Below are the code and all the weights of a small trained network. Each question names an input and a class and asks about switching units off, where a switched-off unit gives its printed mean instead of its output.

import numpy as np


def w(rows, s, z=0):
    codes = np.array(rows[::2]) - 128.0
    scale = np.full(codes.shape[1], s)
    scale[-1] = z or s
    return codes * scale


def f(y):
    return y / 2 * (1 + np.tanh(0.7978845608 * (y + 0.044715 * y**3)))


def log_softmax(a):
    a = a - a.max(-1, keepdims=True)
    return a - np.log(np.exp(a).sum(-1, keepdims=True))


def net(x, mask):
    res = np.array(x, float).reshape(1, 3) / 4 @ E
    y = f(res @ A[0][:, :-1].T + A[0][:, -1])
    res = res + np.where(mask, y, B[0][:, -1]) @ B[0][:, :-1]
    return log_softmax(res[-1] @ U[:, :-1].T + U[:, -1])


A, B = {}, {}
E = w([
[14,104,92,85,212],'x0',
[99,73,139,83,29],'x1',
[96,179,247,150,119],'x2',
],0.011)
A[0] = w([
[199,145,126,158,73,130],'n0',
[13,139,88,156,173,106],'n1',
[180,125,126,157,75,109],'n2',
[152,179,105,167,186,110],'n3',
[109,62,125,129,51,33],'n4',
[166,89,64,116,139,92],'n5',
[114,187,173,139,140,37],'n6',
[245,114,139,152,120,120],'n7',
[198,185,113,88,94,134],'n8',
[75,137,230,148,137,51],'n9',
[143,101,53,128,125,78],'n10',
[69,142,46,2,198,71],'n11',
[144,134,126,207,229,138],'n12',
[165,199,94,211,74,136],'n13',
[219,99,65,88,158,33],'n14',
[111,176,234,90,152,54],'n15',
[136,189,71,185,160,63],'n16',
[27,93,110,116,53,127],'n17',
[74,104,179,69,203,92],'n18',
[208,155,211,175,86,102],'n19',
[129,121,129,184,230,116],'n20',
[194,172,83,148,219,47],'n21',
[7,127,124,156,129,160],'n22',
[38,110,147,130,168,89],'n23',
[174,197,90,170,183,84],'n24',
[129,125,66,97,149,41],'n25',
[110,158,178,128,127,71],'n26',
[86,18,145,132,68,47],'n27',
[34,168,43,118,139,137],'n28',
[104,48,153,127,72,187],'n29',
[133,86,59,102,73,50],'n30',
[115,153,164,183,179,28],'n31',
[70,152,222,117,90,79],'n32',
[181,65,56,117,135,71],'n33',
[170,126,82,58,143,253],'n34',
],0.01,0.0053)
B[0] = w([
[183,163,181,67,159,213],'n0',
[154,157,159,44,141,238],'n1',
[180,172,183,45,117,186],'n2',
[39,169,115,107,71,192],'n3',
[111,148,137,85,35,160],'n4',
[64,18,202,142,206,169],'n5',
[85,58,196,128,90,156],'n6',
[211,150,142,78,158,221],'n7',
[210,146,181,100,179,184],'n8',
[68,42,180,163,146,191],'n9',
[74,42,179,162,146,163],'n10',
[138,126,115,48,140,254],'n11',
[25,214,66,141,52,227],'n12',
[152,152,150,41,148,211],'n13',
[104,22,241,133,116,171],'n14',
[82,24,198,173,152,191],'n15',
[38,98,126,128,47,169],'n16',
[123,214,84,111,48,196],'n17',
[152,141,181,40,163,214],'n18',
[127,127,156,68,159,243],'n19',
[114,190,80,121,61,210],'n20',
[80,127,139,131,48,202],'n21',
[208,146,130,72,168,223],'n22',
[154,141,191,31,154,208],'n23',
[46,165,141,83,3,197],'n24',
[127,65,168,101,121,151],'n25',
[83,71,239,161,144,150],'n26',
[72,151,32,137,16,172],'n27',
[162,155,169,73,174,223],'n28',
[89,233,45,143,78,190],'n29',
[69,81,134,161,90,166],'n30',
[101,81,137,112,78,163],'n31',
[34,72,190,196,144,194],'n32',
[45,45,213,140,149,179],'n33',
[98,137,150,188,200,202],'n34',
],0.0073,0.0097)
U = w([
[173,134,112,17,136,80],'0',
[78,151,68,102,3,100],'1',
[87,12,132,138,132,118],'2',
[142,164,69,116,152,252],'3',
[145,104,65,190,146,102],'4',
[155,112,61,155,148,97],'5',
],0.013,0.018)

Each question gives the input, the list of numbers given to net, and the class t.
The units are the neurons (one row each of A and B). Each row of codes is followed by its name. A weight is (code - 128) times the scale printed after its matrix; where a second scale follows, it is the last column's (A, B and U).
mask holds one flag per neuron, in row order. A switched-off neuron (its flag False) gives its mean, the last column of its row in B, instead of its output. The means were averaged over made-up inputs and are rounded, as every weight is.
A unit's drop is (log p(t) with every unit on - log p(t) with that unit switched off) / (log p(t) with every unit on - log p(t) with every unit switched off).
unit that matters most: the unit with the biggest drop
top k neurons: the k neurons with the biggest drops, biggest first
drop of u: that unit's drop, to one decimal
input [-3,-4,-4], class 1: unit that matters most -> n24
input [-7,5,8], class 2: top 2 neurons -> n32; n15
input [1,-5,-6], class 2: top 2 neurons -> n5; n14
input [3,-7,7], class 1: top 2 neurons -> n12; n20
input [-1,3,-2], class 3: top 2 neurons -> n24; n12
input [1,5,-5], class 1: top 3 neurons -> n17; n29; n27
input [1,6,-8], class 2: top 2 neurons -> n5; n33
input [-5,-6,-1], class 1: top 3 neurons -> n24; n12; n21
input [4,5,-1], class 1: top 3 neurons -> n27; n17; n29
input [3,-2,4], class 2: drop of n29 -> 0.1
input [2,1,-3], class 3: drop of n9 -> 0.2
input [0,1,-3], class 3: drop of n6 -> 0.2
